Each row is followed by one of two labels, saying whether the row has a hidden trait. Each part has a new trait and two new labels.
-4, 4, 3, -26, 27, 16, -14, -2, -4, -1, -3, 1, -10, -9, -4, -6, -5, 3, 4, -5, 8, 2, 33, -17, 6, 10, 9, 2, -9, 2, -10, 4, 5, -9, -5, 4, 1, -7, -3, 0, 18, 21, 9, 8, 12, -18, -7, 12, 11, -36, 6, -8, -8, 13, -3, -11, 4, -4, 14, 7, 2, -17, -5, -2, 10, -7, 0, 1, 10, -24, 0, -2, 12, 4, 9, -16	(18)
-4, -1, -1, -3, 1, 13, -4, 5, 21, -4, 3, 2, -34, -11, 18, -10, -3, -14, 6, 4, 19, 15, -12, 20, 8, 18, 4, 5, -1, 4, 13, 7, 23, 4, -3, 12, 3, 6, -5, -3, 18, 0, -31, -1, 39, -6, 15, 11, 2, -11, -4, -12, 7, -1, -4, 2, -33, -19, -8, -21, 35, -5, -4, -3, -3, 4, -7, 1, -1, -26, 2, 5, 32, -9, 0, 9	(18)
1, 0, 4, -2, 0, 12, -2, 4, -12, -5, -18, -5, 14, -3, 9, -8, -3, -8, 2, 15, 5, 2, 3, -16, 3, 7, -9, -8, 5, 5, 2, 14, -20, -2, 2, 14, -1, -8, 8, -7, 11, 0, -16, -22, 1, 9, -27, 16, 4, 42, -8, 25, -15, 16, 3, 6, -34, 12, -9, -27, 10, 4, -1, -3, 14, 0, -8, -5, 0, -50, 4, -4, 8, -11, -1, 5	(17)
0, -1, 3, -9, 13, 8, -19, 8, 15, -5, -7, 0, -17, -10, 5, -14, -3, 0, 11, 3, 20, 13, 16, -11, 48, 12, 14, -12, -8, 9, -3, 15, 4, -3, -6, 1, 9, 3, 1, -8, 63, 4, -9, -12, 61, -5, -1, 10, 7, -9, -1, 4, 16, -5, -7, -1, -28, 1, -10, -33, 20, -16, -8, 0, 6, 0, -12, -3, -1, -50, 0, 6, 16, 2, 6, -6	(18)
1, -4, 0, 33, 2, 11, -8, -2, -3, -6, -14, -2, -3, -2, 32, 7, -3, -5, 21, -2, -3, -12, 0, 30, 7, 8, 5, -8, -2, 2, -9, 8, -18, -2, -1, 11, 4, 4, -3, -9, 17, 8, -32, 7, 6, -5, -7, -11, 0, -22, -13, 21, -16, 18, 9, 16, 10, -16, -11, -20, -1, -3, 4, -3, 9, 11, 1, -2, 0, 20, 1, 2, 13, 1, -4, 9	(17)
-1, 2, -1, 1, -5, 25, 1, -5, 3, 6, 0, -2, 27, -12, 26, 12, -15, -8, 6, 1, -8, -28, -8, 26, -1, 0, 1, -6, -1, -16, 1, 25, -5, 1, -1, 7, 12, -3, -5, 2, 4, 16, -25, 7, -5, 31, -10, 13, 5, -20, 0, -11, -9, 22, 6, 8, 63, -7, -12, -5, 4, -5, 9, 0, 0, -10, 12, -11, 9, -63, 2, -2, 6, -4, -3, -12	(17)
-5, -1, 4, -1, 9, 12, -4, -6, 4, -4, 4, -1, -3, -7, -6, 4, -4, -4, 4, -3, 19, 18, 16, 44, -24, 13, 3, 9, -7, 3, -8, -19, 6, 6, -6, 9, 3, 5, 7, -7, 1, 10, 6, 7, -5, -17, -7, 9, 12, -53, -1, 1, -22, 1, -6, 6, -10, -6, -5, 8, -3, 11, 11, -2, 7, -3, 16, 7, 0, -30, -1, -3, -5, 4, 0, -15	(18)
4, -1, -9, -5, -14, 5, -11, 0, -10, -3, -1, 1, -2, -5, -5, 6, 0, 4, 12, -10, 31, -3, 16, -24, -9, 13, -11, 4, -9, -4, -8, 22, -6, -1, 2, -2, 12, 1, -1, -2, 6, 14, 27, 13, 9, 29, -9, -32, -14, 3, -3, 16, -16, -10, 8, 8, 5, -4, -12, -7, -7, 8, -4, -3, -6, -6, 2, -8, 0, 1, 0, 3, 8, -7, 0, -9	(17)
-3, 12, 1, -2, 0, 11, -6, -3, 25, -6, -6, -10, -20, -4, -11, -10, -7, -4, 5, 0, -11, 2, 12, -17, -17, -3, -17, 8, 6, 3, 16, -1, 4, -1, 8, -3, 4, -5, -5, 0, -7, 2, 4, -20, 5, 7, -9, 15, -39, -18, -3, -4, -7, 21, -2, -3, 9, -23, -8, 8, 6, 4, 0, -3, -4, 0, 5, 13, -3, -26, 0, 2, 7, -12, -2, 16	(18)
-5, -2, 13, -6, 2, 13, -11, -1, 3, -9, -16, -1, -7, -6, -6, -11, 0, 11, 7, -2, -6, 6, 47, -22, -9, 9, -1, 0, -14, -2, -2, -2, 2, -5, -3, 0, 8, -6, 10, -8, 29, 15, 21, -2, 12, -11, -10, 15, -1, -37, 0, 4, -8, 0, -5, -9, -25, 19, -7, -7, 3, -9, -11, 0, 6, -4, 7, -8, -1, -62, 4, -3, -13, 6, 4, -15	(18)
1, 0, -1, -4, -5, 34, -8, 2, 13, -5, -8, -5, -3, 13, 12, -9, -4, 1, 1, -2, -15, 1, 13, -18, 10, 14, -15, -11, 4, -4, -3, 5, 3, 0, -2, -41, 6, -8, 5, 0, 5, 11, 10, 10, 6, 2, -7, 10, -9, -20, -1, 19, 9, -5, -14, 5, -2, 2, -17, -26, 2, 5, -13, -7, -10, -4, 9, -5, -4, -28, -4, -4, 12, 7, 0, 6	(17)
-3, -7, 1, -5, 1, 3, -5, 1, 23, -3, -1, -3, 1, -4, 15, -4, -5, -10, 7, 0, 23, 33, 14, 33, -22, 19, 3, 6, -6, -4, 3, -3, 8, 20, -5, 2, 3, 7, 7, -3, 8, 2, -5, 21, -1, -16, -2, 13, 3, -32, -5, -10, -7, -4, -11, 24, -55, -19, -26, -8, -12, 17, 10, 1, -7, -1, 10, 7, -7, -31, 7, 6, 4, 7, -11, -5	(18)
